Each row comes from the steps of one walk. Every step used is in the known rows, and no mark comes twice. Write the walk behind each row, first mark first.
Each row is shifted at random along 6 fixed directions that mean nothing.
Known rows:
q h e b c v: [ 219   12  135  247 -191  250  -59  -90 -226 -194  -11  167  -49  -97
 -327  171 -149 -154  109 -279   93  -16  307 -221  278 -144  400 -117
  287 -243   -2   53  -48  119   48  189  241   11   37  -48  -34 -106
  224  -89  310   31 -120  -55 -106 -114   71  180  -87  -56 -118]
g l b c v e y s h p q: [ -25   24   72  160 -301  167  246  -30 -267 -178 -130 -123  244  153
  -29 -180 -150 -365  252 -180   -8   99  167 -123   41  -97  143  198
   59 -209  -40  -92  -84   70  -11   30  352  -57  -32 -100  -91  -34
  254  -21  163  163 -118 -207  -75  -23  -34   80 -175  244 -163]
b c v y s h p g x: [-423  109  -37 -181   71   44   61  -58  117  -71   61 -236  -65 -201
  255 -236  126  -12 -128    4  263  113   44  137   71   51 -157  -40
 -328  102    1  -43  -60  -69 -127 -205 -172    4  105 -232   37   44
 -184  108 -151 -115  220   37  162  249  171   26 -216   51  132]
g p q u h e b c v y s: [  95  -47  122   70  -54   45   98   60 -166 -191   67   -8  112 -330
   69  146  -49 -212  184 -133  -99  141   90  -29  145 -121  426 -105
   20  -55 -200  116 -202  106  154  104  266  -83  -86  101 -351  158
  137 -193  -98   83  -26 -111 -279  231   15  -27   21  107 -132]
u s b c v e y h: [ -98  -47   77  312  167 -444  336  146 -301   97  228 -174  -63   33
  216   86  211  376 -458  214 -484  129 -385  385 -159   40  203 -125
  344 -112  269  269  132 -139  227  152   66   33 -120    9 -454 -184
   50 -170   62   77    2   -6 -357 -152  206 -144  377  120  120]
q p g l: [-260  -93   46  -98  203   33   60  -78  256   96  208  -53 -322  -50
  -46   92   25  230   56   13  228  -98   10  106   90  -81  135   -9
  -92  139  114   18  -46  115 -327 -177   69  150  -37 -275   19  -64
 -158  119  -91 -153   73   92  108   -3  -63    1   -4  -53  -77]
y s h e c: [ -55 -113  110  255  182 -130  263   46 -335  -25  260   10  -74   84
    5 -239  -60 -282  -35   80   86 -252  261  112   63    9   -5  119
  479  -50  389 -228   99  130   65 -102  404  -31   34 -148   70 -454
  -58 -324  397  173 -212  -72  198 -124  119  292  -91 -129  -58]
q p g l b: [-200  -41 -282 -448   93  156 -424  -68  620   77  -76  -45 -197   53
 -138  -38  206  285  148  133  209 -118 -153 -102 -260   92 -309   86
 -671  222 -111 -226  -53 -141 -433 -237 -423  139  304  -52  531  389
 -242  514 -359 -203  178  118  302   36 -160 -179 -141  -59   62]
x g b c v e y s h p: [ 214  197  -58 -207 -373  122 -189   91  175 -119 -506  130  -72  122
 -218   20   76  -23  221 -114 -200  223 -270 -207  -47 -156 -181 -279
 -307   10 -307  -22  -73 -172  -41  270 -389 -213  130  199   69  485
  223  265 -328  -93  169   20  -51  -83  211 -192   28  115   24]
p g l b c v e y h: [ 322  159 -149  -62 -454  235 -211  -31   65   22 -358   64  351  513
 -134  -89  -58 -128  282 -139 -110  -78  -37 -314 -177   22  -99   89
 -221 -129 -330 -210  -90 -107  -32  212   25    5   10  197  259  186
  186  120   78   64  -19   -7  179 -118 -104 -115  -84    7 -166]
x p g l w: [  55   -7  200  -58  218  -28 -194   66  369  242  -54   89 -261  -70
  126  258    3  424   20  182 -297  -77 -379  116  -59 -157  205 -219
 -125  223 -217  106  -52 -232 -161   29   25   45 -265  137 -319  328
  -84  162 -456  -89  286   35 -572   -1  -80 -242  271   14  -38]
h p g b c v e y s: [  11   -1 -268 -142 -106  -55  -14 -118   60   40   14  -94  247  519
  -33 -314  107  -59  138    3 -108  -41   97 -152 -248  223 -258   37
 -155   50  142 -220  -16   96  154    7   34   48  182   45  411 -117
 -135 -120   15  167  -66   44  429   -9   58  -46 -268  -71  -14]
e b c v y h p q w: [ 171  -19   38   23   34  127  -66 -214 -452  -51  176  -39  271  -88
  130 -305 -205 -330  157 -103  183   29  324 -349   23  123  209  304
  177  -58  -44 -167  -43  185   13 -117  400   64  -41  149  232 -204
   39 -271  153  292 -188 -139   54   49 -300  195 -501 -135 -157]
b c v y s: [-121   82   52  240  -80  -86  134   53   75  -99  -81  -10  -81 -140
   21  241  -27  252  -33 -159  -29  297 -217  371   97 -199   57 -134
  -38  -38  -95  215  116  -29  -74  170 -411  -35   13  -86 -435   77
  170   49   35 -252  156   48 -200   57  113   77  275   83   24]
x p q u y: [-491 -123   92  153  310 -248  268   41   -5  -18  478  -49 -206 -325
 -161  215 -103  109  -90   95  384   -8   69  292  255 -131   79  192
  258  -20  437  238   -1  442 -168 -242  194  101 -159 -488 -123 -499
 -188  -90    3   -2 -257  -16  132   14  -69  212  232  -18   73]
u y h e c v b: [-417  -29   11  352  319 -160   52  -39  -68  -15   64 -244  138   57
   29 -175   84  211 -159   70  -76   75  -80  249  -10   53   -8  202
   44  -84  366   72  128   -9   36 -224 -210   26  199 -235   48 -145
    1   34  218 -218   25   75  117   10   75  194    4   12   78]
v e y h p g x q: [-391  -34  -47 -148  136  -41   58  -14  293   45   20 -329  173   -3
  -89   71  103   34 -103  133   25   64 -109  216  144 -104 -220  -67
 -279   38  283  154   87 -258  -98 -223 -133  131   -8 -347 -173   28
  -66  180 -167  -64  -11   75  274  135  113  -75  119  207   58]
h y s b c v e: [  73 -101  -46  104   78  -29  -93   14 -317  -97  -42  -29  120   39
  162 -376   85   13 -112  123   53  145   56  -47 -141  227    0  187
 -125   48  -33 -225  149   46   26  -70 -221 -129   70   93  361    4
  -54 -123  128   91   63  -49   -1   92    6  181 -309 -220    3]
s y h p g x q: [-181  -31   98 -335  295  -33 -124   59  414  199 -156 -155 -166 -218
  198  170  227  266 -278  161  -98  -44 -380  179  -34   -7 -220 -192
 -263  232 -119  244   20 -300  -56 -168 -327   -5 -118   40 -281  427
 -161  208 -477 -200  342  104 -158  207  -27 -330  199   97   78]
x q u s b: [-402   -3  138  243  139 -234  315  373  167 -246   62  148 -491 -178
 -391  357  -33  380    3 -120  216  157 -433  298   93 -266   75   56
  -48   -9   21  350   36  251 -308  -42 -329  -63  161 -300 -312  112
   98  207   98 -431   92  220 -141 -164  194   -1  406   -4   77]
q p g x y h: [ 131  -86   68 -207  193    9   24  -83 -106  228  165  -85   95   73
  248   46    5  -42 -105  194  135 -322   77  -58  -13  145   12  -86
   25  225  -50  -34  -16  110  -83  -72  307  -15 -398   84  216 -298
 -159 -278   70  150   69  -31  185   32 -252  -67  -71 -166  -85]
h e c v y: [  89   -2 -170   60 -172  247 -180 -110  -55 -159   91   84  176 -292
 -268  -94 -285 -388  205  -95  421  137  526   82  346 -168  -40   41
   61 -207  209 -196   93   57   14 -117   25   41  179 -201  231 -345
   -8   60  214   27 -377  -61  278  -37   34  383  -55  116   -5]
g b c v e: [ 275 -109  -99   49 -109  -25 -141  -93 -168   81  261  240  253  231
 -110  -83  -82 -136 -121   32  -89 -141  355  -13  -40  162  -68   39
  230  -27   10 -185   81   78  150  119  346   40   14  135  225 -358
  -88 -159  200  207 -227   24   41  -84    8   66  -22  -75   55]
q u y h p g l b c v: [-429  220  -76  -47 -146  159   89 -212  283  -49   82  -48  -33  -53
 -158  -99   -2  -30  131 -150  415 -156  263  -73   74   63  -59  202
 -152 -201   84  -21 -139  363 -102 -125  157  131  173 -387  345 -309
 -193  200   77  -16 -137   33  448  109   10  -48 -158   25   87]
b c v e y s h p q w: [-430 -121   43  108  204 -325  270 -102   43 -103   18 -398 -194  -90
  257  -99  226  280 -203  129 -195  253 -417  158  -51 -111  -33    5
   39   31  372  180   34 -241   45  -62 -206  225  135 -186 -339  191
   -6  -26 -233   35  139  -25 -203   -1  203  -98   -7  130   63]
c v y h: [  -1   56 -312 -195  141 -100 -318   25  278  326 -131  -21  108  -37
  101  -58  206  257 -235  196   80   71 -223  189 -200  192 -560   47
 -335  152   -8  -69  116 -318 -192  -59 -618  209  187  110  207  141
 -155  222 -231 -171  122   85  163   37 -209  -69  124  -30  272]
h e b c v: [ 206 -104   11   73  -42  235 -384  -61   -9 -219  -41  125  -21  -62
 -280  -68  -22  -28  118 -163  -93  133  199 -127   61   14  118  -49
  -36  -46  -66 -116   20  -65   12   58 -153  -27  267   46  152  165
   56   99   62   -5  -44   21  -18  -59   39  171 -188  -43  -72]
l g b c v: [ -30  -15  -18   60  -97   30 -212  -86  279  -85  -46  142  -73  140
 -165   85   43  158   10  -19 -114  -16  -90   -2 -115   -8 -135    2
 -108   71 -157  -57 -121  -17  -46   59 -141   44  208   41   96   56
  -48  246   75 -190   59  158  -33  -82   97 -157   16   33   73]
v e y s h: [ 442   41 -316 -286 -173 -127   -4  231   77  236 -148  206  119  206
 -124  104  128  -50   -6  133  -43 -167 -113  -18 -257  -59 -491 -108
   -9   19  -52 -159  125 -164  -41  244 -182  -13 -106  245  127  121
   25  -52 -166  120  -97 -124  149 -184  -72  -56  385  -38   75]
v y h e c: [ -33  104 -189   25 -212   67  -94   45  207    1  -65  104  189   96
 -375   56 -145 -249  136  -50  367  -86  314   38  135  -98 -347   93
   17 -133  236 -119  235  -66  -93  -19 -224   78  254 -184  165 -141
   36  245  170 -137 -266   36  535 -108   16  267  130   13   45]
s y h p g: [-294  123  -90 -345  162  -48 -159   61  486  206 -136  -94 -318 -220
   22  -21  251  347 -180   71  227   45 -223  -45  -92   58 -334  -17
 -309  146   18   62  -22 -196 -288 -253 -543  175  153 -121  116  292
 -324  373 -513 -241  247   77  224   65  -40 -158   -7 -146  157]
e b c v y s h p q u w: [-107  -12 -114 -110  134 -169  197  -24 -283  -60  350  -53  -23 -243
  185 -305   -4 -278   40    0  120  -36  200  -10 -110  128   -3  197
  127  -22  111  -87  -59  253  159 -137  332   46   92  -17  135 -296
 -148 -265   40  270 -172  -72   60   88  -20   92 -252  -55  102]
x y s b c: [  90    2   59  -73   -4 -128  161  166  -48  -91  130  136 -185 -360
  -26  254  -89   43 -186   64    7   48   34  330   89  -77    8  -22
   55  -84   29   19  226   22   45   41 -102 -223 -201  -41 -205 -152
  -43   33   -3   83 -171   48 -116   -3  108   18  343    1  107]
y s h p: [-222  200   75   12  -75   30  339  125  136   19  140  121 -310 -473
 -247  256 -111  -23  -15 -162  424    6  225  160  285 -308  -53 -102
  177 -175  125  107   12   87 -333  -53   31   29  -28 -403 -258 -279
  -36  133  -58 -118  -78 -118   43   -8  101  151  236   47  152]
s b c v e y h: [ 431    8  -13  175 -254  -84   35   66 -464   68  -90  181  276  407
   35 -115 -106  -91  -79    2 -181  -48   16 -221 -168  131   23  104
  316  -86 -121 -103   83  -12  149  232  165  -96 -135  304  172 -153
  178 -205  315  218 -149 -106  -33 -284  -58   33  -18 -127 -118]
e b c v y h p q: [ -51   44 -262 -222   -6  -14 -228  -13  251  222  -28  -60   82  -47
  -34  104   94   83 -110   27 -163   92  -34   95 -115  171 -323   18
 -136  -29  106  112  122 -307   85  -14 -345  180  221   62  -99  195
   -5  267 -322   13  -79   40   81   67 -162 -104  104  174  209]
v y h e c b: [ 124  167  -39  123 -203  251 -303  109  146 -104 -462  156  195  232
 -319   73 -166  -78  271 -284  205   59   40 -191   37 -112 -146   84
 -188 -109 -225 -109  133 -110 -202   22 -485 -137  271   49  115  375
  337  265  131 -368   -2   11  197  -29   -1  211    3  -74  -89]
x p q u h y s b: [-408   52  -23    5  127  -71  379  176 -144  -73  319    1 -158 -534
 -205   14 -208 -247   40  113  832  -84  322  -22  285  -60  -19  431
   83 -185  321  -25  -57  512 -308 -344  219  -39  -84 -513  251 -557
 -198   -6   75   80 -329  -71  314  147  -92  331  -14 -149  140]
s y h e b c: [ 368  -87   61 -141   38    7 -247   49   78   49 -136  113  -97 -114
  -39  146  203   51 -198   65 -335  -75  -42  -85 -136   49   36 -166
  103   27  -99   44  148 -246  191  202 -189  -79  -43  302 -141  383
    6  100 -233   40   40  -20 -173  -31  -16  -80  179  -47  -21]
u q p g l w: [ -66   14  -11 -188  -41  155 -277   95  426  -76  -71  190  -48  199
 -195   14   24  272  368 -110  224 -120 -194 -238 -229 -115  -62  108
 -412  184 -445  -70 -109   98 -402  -48 -213  -60  176   88  280  357
  -81  335 -225 -284  281   85  -10  -33 -206 -186  -97 -160 -186]
s h e b c: [ 146  -37   63   42 -110  122 -167  136  -14 -206  -46  277 -144  137
 -400    8  -48 -113   83 -146   19 -104  214 -263   29   -9   -2   42
  146   -3  -21 -116   68   -2  -94   89  -36  -83  215    0  148  210
   75  175  117  -67  -62   31  101 -197  108  188  -61 -150  -32]
b c v y s h p g l w: [-497  177  -66 -137  107  -59  164  -99  335   79  112 -242 -203 -437
  285 -145  141  116 -180  136   83  116  -29  316   52  -62  -56  -29
 -281  -44  159   49   10 -246  -19 -138  -45  181   70 -291 -234  -52
 -281  295 -377  -26  116   52 -146  215  199 -138   54  229  279]
x q p g: [   4    7  -45  -65  -40   66  -51   50   53   19  155  206 -155   45
 -302  200 -225   32  217  -65  303 -140   21 -127  129  -97    1    5
   76   37  -49   82  -38  216 -241  -57   70   14  -43  -93  165 -229
  -42    2   61  -54  -63   34  212 -130 -116   26  -14 -196  -99]
b c v y: [ 274  -16 -157  -11 -138   26 -245  -25  -15   61   12  266  121   84
  -51   53 -100   25   -9   -7   45   34  114   70  -11  103 -174  -25
   52   67 -122  -75  110   34   38  130 -181   40   36  194  144  -30
  -23  -17   47   13  -81    3   14  -57  -91   63   94  -47   60]
e b c v y s h p q: [-143   55   -7   52  -12   47  129   76 -318 -121   23  -88   48  -48
   39 -246  -96 -217  116 -186   99  192   94  -75    0   62   36  235
   24  -49  -21  -33  -28   98  -72 -114   25  -77  113  -49   -5    6
  127  -37   58   31  -19  -82   29   41  -82  206 -285    4  -31]
e c v y h p q: [-446    3   85  240  183  -37  186 -102 -140   58  197 -286   33 -342
  153  -55 -183  -79  -66  -35  143  240   87  327  298  -98  126  145
  208 -132  355  146   10  -80  -35 -330   94  180   51 -311 -337 -331
   40   -7   61  -12 -168  -43  -16  101  -46  185  -84  214   24]
b c v y h p g x q u: [-214  -59   92  -38  189 -122  -87  -87  326  110 -275 -131  -89  249
  327  119  210  360 -141  134 -341   23 -573  155  -65  184  -96 -230
 -305  369 -155  316  -27 -220  148   56 -425  107   30  185 -243  544
   37   18 -186 -205  417  198 -170  187   58 -351   32   65   35]
h p g l b c v: [ -35  133   18 -139 -234  377 -295 -127  433  -84 -171  111 -185 -138
 -164  119  -93  131  247 -212   27   71   85  -86  111  -89  107 -118
 -303  -73 -270  -47 -161  -78 -158  -44 -107   45  168  -74   21  299
  -16  387 -231 -125  100   31 -133   94   30 -159  -93  138   -4]
x q p g b c: [-381  -85   65  123   88 -213  321  -63  144  -26  477   55 -261  120
 -252  389 -163  110 -105   24   -3 -239   65  209  193  -75  133   -9
  365  -22  379  302   68  249   69  -12  381   47  -51 -340 -243 -511
  -90   15  194  -39 -188  237  122  -77  186  -72  226   16   79]
p g b c v y: [  -1    1  -30  -32   64 -137  -53   37  363  118  -58   77 -196  133
  144  333   63  427 -150    3 -341   54 -329  180  -64  -20   15 -206
  -76  153  -88  211  -21 -147  119  118 -238   28  -62  142 -358  316
   -9  114 -176 -279  243  266 -318   47   91 -256  345   57  145]
s y h e: [-256  135  116   44 -120  158  -34  100  321 -209 -201  -23 -184 -508
 -380  152    5   17  -38 -220  564  242  119  -39  291 -339  -60   38
 -182 -159  -11  133   48  -83 -419  -90 -498   34  164 -400 -139  129
  -26  481 -125 -424   97   29  183   -6   70  219  105  -15   29]

Which walk is each row?
[-369   92    8  -13 -144   22  301  -60   43 -159   35 -296    3  -48
   40  -84   71  -74  -53  -99  113  139   55  109  172 -185   -8 -155
  -77 -113  168   79  -60  -61  -12  -31   57   26   13 -383 -159 -119
    1   15  -24   10   50  -46  161   67  331   47  -32  186   13] : b c v e y s h p g x
[ 326 -123   95  -26  159  -16  122  188 -279    7  135   53  -94 -219
  -57   13  128 -235   55  -47   98 -125   93 -255  -95   -4  266   57
  223  -80  -62   46 -134  289   80   69  346   -9 -197  182  -90  -23
  -23 -346   -2  134  -74 -111  -38  -47 -262   76   24 -132 -160] : p q u s y h e b
[ -49  -63 -147 -278  153 -261   25  123  348  177  -90 -128 -176  196
  328  155  271  390 -382  237 -346 -132 -421  380 -291  201 -437 -175
 -254  165   44   72  184 -240  259   68 -375  -94  -41   86  -87  173
 -163   39 -157  -48  229  270  -58   26  119 -352  418   82  245] : p g x y s b c v
[-165  111   21   54   90  -38  -24  -35   36  107  -97 -143  -73  147
  145  -34   64  276  -34  -62 -266  147 -224  -28  -53  137  123  -57
  -55   77    9  154   -3 -127   15  -45 -202   87   83   10  -95  197
   55   69  -83 -115  183   72  -31   39    9  -58 -117  -59   28] : e b c v y h p g
[ -40  178 -201  -88 -384  -12  130   10  188 -164 -113  -36   65 -100
 -228   95   78 -161   11   -8    3  104  -60   54  -26 -292 -228  -54
 -169 -226  -28  -36  -96 -156    0  193  -96  -29   77 -140  -61  -72
   79  292  -33  -50 -145    8  104  -91  295 -103  238  246  139] : l g b c v e y s h
[-191   -4  285  275   49   90  446 -181 -398 -153  222 -170   98 -118
  112   53 -252 -334   61 -165   34   23  205   64  419  -82  554    1
  264  -99   82  261  -99  329  203  -36  651  -34 -304 -244 -299 -440
  193 -374  437  146 -164   13  -37  151   79  151 -138  125 -151] : e b c v y h p g x q u
[ 120  -34  134  158 -114  -85  383   81 -203  -56   63   47   59   44
   95  239 -159  -78 -194  -62  -27 -100  112  332   80  -56   -8  -71
  269 -104    0  103  208  197  213  196  228 -258 -284  -72 -224 -404
  128 -226  402   67  -80   42 -148  -77   80   33  389  151   37] : g x y s b c v
[ -63  101   60  234 -245  188  219 -120 -324 -236  234  -39   81 -408
 -367  -83 -211 -499  -59 -270  449   64  683  -80  395 -159  197  184
  419 -478  293   15   74  260   58   17  400    9   49 -465   53 -744
    5   11  391  132 -435  -73  331 -103   97  429  -78   45   -1] : s y h e b c v
[-106  -99   90   58  158 -157  236 -220 -269  -54  194 -289   33 -238
  355 -247  202 -107 -223  314 -398  126  -31  136  -27    8  248 -100
   94   15  216  -72 -149 -132  244  -71  377   18 -163  -15 -129 -215
 -105 -159  -26  279  -90 -163 -267  107  254 -137 -150  210   76] : l g b c v e y s h p
[-213  312  106 -102 -263  432 -215 -101   44 -328 -119   23   94 -274
 -316 -248 -317 -264  305 -400  596  247  378 -322  339  -35   84  216
 -380 -114 -296 -156 -236  196 -392 -253  -90 -116  178 -242  387 -123
  -62  321    9 -146  -10  121  395  125    9  167 -619 -160  -65] : x y h p g b c v
[ -11 -165 -119  120  194 -285  146   86   61  192  -44  -65  -35  141
  252   67  118   97  -18  199 -223 -137 -288  218 -126   85 -159  -37
  178   41  231   98   27  -36  321   61  -67  144   88  150 -196   93
   13 -283   39   26    2   25  -90   38  -30  -95  305   59   29] : p q u h e c v y s
[  95  -59  -32 -431   94  -39  -84   82  200   64  -21   20  -85   97
  225    7  130  101 -123  180 -120 -183  -27   61 -207  243 -241 -132
 -288  234 -105 -129  138  -54  139  -79 -146 -214 -113  175  165  231
 -223    7 -211  107  123   80   77  124   30 -225   34  -61   63] : h p g x y s b c
[  18  268  -66  -96 -304  252 -424  -31  138 -106 -224   94  228  168
 -250 -185 -169 -198  246 -115  329   74  200 -428   92  105 -109   98
 -372   15 -239 -153 -107  -18 -218   -1 -244  -87  203   14  420  115
  -12  342  -80 -207   92  103  367   42  -43  132 -413 -198  -10] : x p g b c v y h e
[ 143   83  -49  173 -224    4   75  143   -7  -58 -190  163  -84  375
 -289   25   27  -42   73 -211 -116 -134   20 -134 -120    8 -199  -41
  219 -126   20   -4  101   15   63  310 -103  -67  262   -8   46   30
  193   15  247  -83   37   31  115 -251  105  103  110  -67   30] : y s h e b c v
[-547   -5  168   79  202 -263  405  245  177  -41   46 -128 -200   15
  -25  262   92  184  -84  -18  293 -119 -347  259   -7 -215 -186   68
   -4  123   61  318  -25  291 -279  -32 -110 -125 -131 -337 -292   50
   61   11  -53 -301  225   27   35   28    3   42  362   43   20] : g x p q u y s h
[-730 -135   54  294  103   13   18 -261 -102 -584  207 -461  147 -224
 -179 -478   45  -98    3    9  240  529   96  137  204 -140  193  389
 -379  -44  305 -180 -140   58 -262 -423  -92  105  350 -592  249 -270
 -115  315  267 -136 -154  132  318   63  360  286 -513  120  -30] : l g b c v e y
[ 348 -134   42  276   90  -82  245    5 -627   31  159   30  165   45
  317 -245 -196 -328    6  111  -74  -72  283   72   10   72  245   76
  448 -100  194 -216  147  172  355  -15  479 -198 -207  162   80 -470
   80 -514  521  260 -244 -158 -129  -86  -51  265  -47  -29 -120] : h e c v y s b
[-543  -53  211  365    7  -86  388 -357 -172 -311  242 -456  160 -117
   22 -189  -78 -186   17  -10  141  210  142 -132  217 -215  337  300
  149 -198  400   69 -178  115  -17 -228  480  250   30 -477 -147 -467
    4   -9  290   74 -202  -22   98    9  158   78 -352  165  -83] : l g b c v e y h p q w
[ -52 -225  -58   85  222  -62 -200  -53 -101  -26  -45 -169   38  140
   94  -60  169   75 -126   90 -195   86 -109  -60  -62  211   78   86
  -61   88  220   57   58 -170  172  -50 -175  162  167   99  -34  312
   59  -26   32  -34   75   89  -92   39  -83   14 -137  -12   24] : p q h e b c v y
[ 381   73   54  131 -304  269  107  -57 -477   72   74   70  397 -168
 -117  -10 -365 -480  251 -232  279  102  495 -304  300 -175  257   58
  366 -312  -59  -23 -160  145  -43   18  562   73 -318  -10  -71 -491
  171 -321  182  313 -342 -345   19  -67 -305  230 -170   62 -218] : c v e y h p q
[-356  -52  107  323  -60   27  164 -216 -123 -133 -220 -293  114  665
   38 -272   39  125  165  -60 -111   36 -147 -219  -27  132  282  156
  -68   61  188  -23  -94  141  -34 -108  172  183  137 -193  248  112
  144  -21  319  -40  142    5   94  -86  112  -42 -389  -15 -182] : q h p g l b c v e y
[ 393  111  -74   61 -170   77    8  149  -34   85 -243  228  -45   14
  -58  152  -76  -76  114  -70 -185  -88  -52  -31  -14 -161  -45 -177
  117 -149 -146  -43    1 -185  117  221  -97 -124  -11  243 -111  165
  247  -67   38  -64   35  -73 -239 -136   46   59  245   45   16] : y s h e c v b
